Below are the code and all the weights of a small trained network. Each question names an input and a class and asks about switching units off, where a switched-off unit gives its printed mean instead of its output.

import numpy as np


def w(rows, s, z=0):
    codes = np.array(rows[::2]) - 128.0
    scale = np.full(codes.shape[1], s)
    scale[-1] = z or s
    return codes * scale


def f(y):
    return y / 2 * (1 + np.tanh(0.7978845608 * (y + 0.044715 * y**3)))


def log_softmax(a):
    a = a - a.max(-1, keepdims=True)
    return a - np.log(np.exp(a).sum(-1, keepdims=True))


def net(x, mask):
    res = np.array(x, float).reshape(1, 3) / 4 @ E
    y = f(res @ A[0][:, :-1].T + A[0][:, -1])
    res = res + np.where(mask, y, B[0][:, -1]) @ B[0][:, :-1]
    return log_softmax(res[-1] @ U[:, :-1].T + U[:, -1])


A, B = {}, {}
E = w([
[204,67,181,255,181,167,161,131,190,75,230,148],'x0',
[59,160,134,143,100,137,30,11,206,97,184,37],'x1',
[222,228,139,61,73,82,77,168,161,100,130,157],'x2',
],0.0086)
A[0] = w([
[212,53,167,135,113,166,170,128,215,84,150,127,93],'N0',
[86,163,42,46,49,75,117,113,61,185,112,132,96],'N1',
[56,181,151,134,114,104,111,47,196,59,185,80,82],'N2',
[252,130,102,109,53,62,105,195,160,87,133,108,87],'N3',
[175,203,145,133,83,77,104,141,129,36,119,164,88],'N4',
[191,133,162,144,204,160,163,90,185,70,189,197,99],'N5',
[71,147,153,155,101,186,41,33,165,97,128,112,109],'N6',
[61,47,72,151,175,193,173,111,98,173,137,122,116],'N7',
[212,90,139,126,196,112,254,245,57,160,30,206,66],'N8',
[127,139,183,150,111,166,156,151,157,108,175,142,60],'N9',
[121,117,182,148,88,78,79,90,182,96,79,69,62],'N10',
[204,185,143,60,145,134,126,114,181,126,151,138,254],'N11',
[61,158,52,63,116,98,94,78,94,133,25,142,110],'N12',
[187,178,121,129,34,69,93,141,156,133,169,159,81],'N13',
[187,90,173,175,168,144,82,145,160,46,225,165,133],'N14',
[92,72,113,156,161,162,212,43,89,180,111,104,79],'N15',
],0.0069,0.0096)
B[0] = w([
[128,160,105,99,122,165,144,91,136,140,133,112,198],'N0',
[128,152,104,110,137,172,162,116,145,154,131,99,220],'N1',
[170,163,157,137,108,125,110,148,97,155,158,148,211],'N2',
[101,110,142,142,135,148,116,83,83,105,109,170,182],'N3',
[117,125,129,131,126,143,99,60,103,100,99,171,168],'N4',
[154,147,98,102,138,148,159,118,126,154,119,132,212],'N5',
[156,149,148,144,99,107,121,166,101,149,148,145,216],'N6',
[102,87,153,143,144,122,100,117,117,91,103,151,206],'N7',
[157,155,145,132,89,98,95,138,114,164,171,132,255],'N8',
[142,168,99,100,117,167,120,3,81,158,111,149,140],'N9',
[150,150,129,109,106,136,113,87,98,145,122,136,150],'N10',
[60,86,144,144,142,109,133,174,160,108,134,127,249],'N11',
[144,126,102,104,149,165,149,128,139,134,119,103,224],'N12',
[113,133,126,142,134,158,98,60,61,117,91,164,167],'N13',
[137,137,87,104,161,154,161,124,148,138,129,107,249],'N14',
[96,116,141,127,144,162,119,96,107,103,93,167,181],'N15',
],0.018,0.01)
U = w([
[155,150,25,76,172,154,194,114,154,157,138,96,94],'0',
[199,162,188,144,50,79,85,162,101,183,191,151,70],'1',
[71,91,162,150,166,129,96,86,101,66,100,177,113],'2',
[67,62,156,153,181,67,167,254,219,98,166,79,255],'3',
],0.013,0.0082)

Each question gives the input, the list of numbers given to net, and the class t.
The units are the neurons (one row each of A and B). Each row of codes is followed by its name. A weight is (code - 128) times the scale printed after its matrix; where a second scale follows, it is the last column's (A, B and U).
mask holds one flag per neuron, in row order. A switched-off neuron (its flag False) gives its mean, the last column of its row in B, instead of its output. The means were averaged over made-up inputs and are rounded, as every weight is.
A unit's drop is (log p(t) with every unit on - log p(t) with that unit switched off) / (log p(t) with every unit on - log p(t) with every unit switched off).
most important unit: the unit with the biggest drop
top k neurons: the k neurons with the biggest drops, biggest first
drop of u: that unit's drop, to one decimal
input [3,-3,4], class 2: most important unit => N3
input [-5,2,6], class 2: top 2 neurons => N14; N13
input [7,2,-6], class 0: top 2 neurons => N14; N5
input [6,0,6], class 0: top 2 neurons => N14; N5
input [-4,-2,-5], class 2: top 3 neurons => N14; N7; N5
input [-1,3,2], class 3: top 2 neurons => N8; N11
input [7,7,-3], class 0: top 2 neurons => N14; N8
input [-4,-5,-7], class 2: top 2 neurons => N7; N15
input [-2,-3,-1], class 3: top 2 neurons => N2; N6
input [-2,6,-5], class 1: top 2 neurons => N6; N2
input [8,-8,5], class 0: top 3 neurons => N14; N5; N0
input [8,-6,7], class 0: top 2 neurons => N14; N5
input [7,-4,8], class 2: drop of N13 => 0.6
input [7,5,3], class 0: most important unit => N14
input [1,-8,-1], class 1: drop of N13 => 0.0
input [6,3,7], class 2: drop of N3 => 1.0
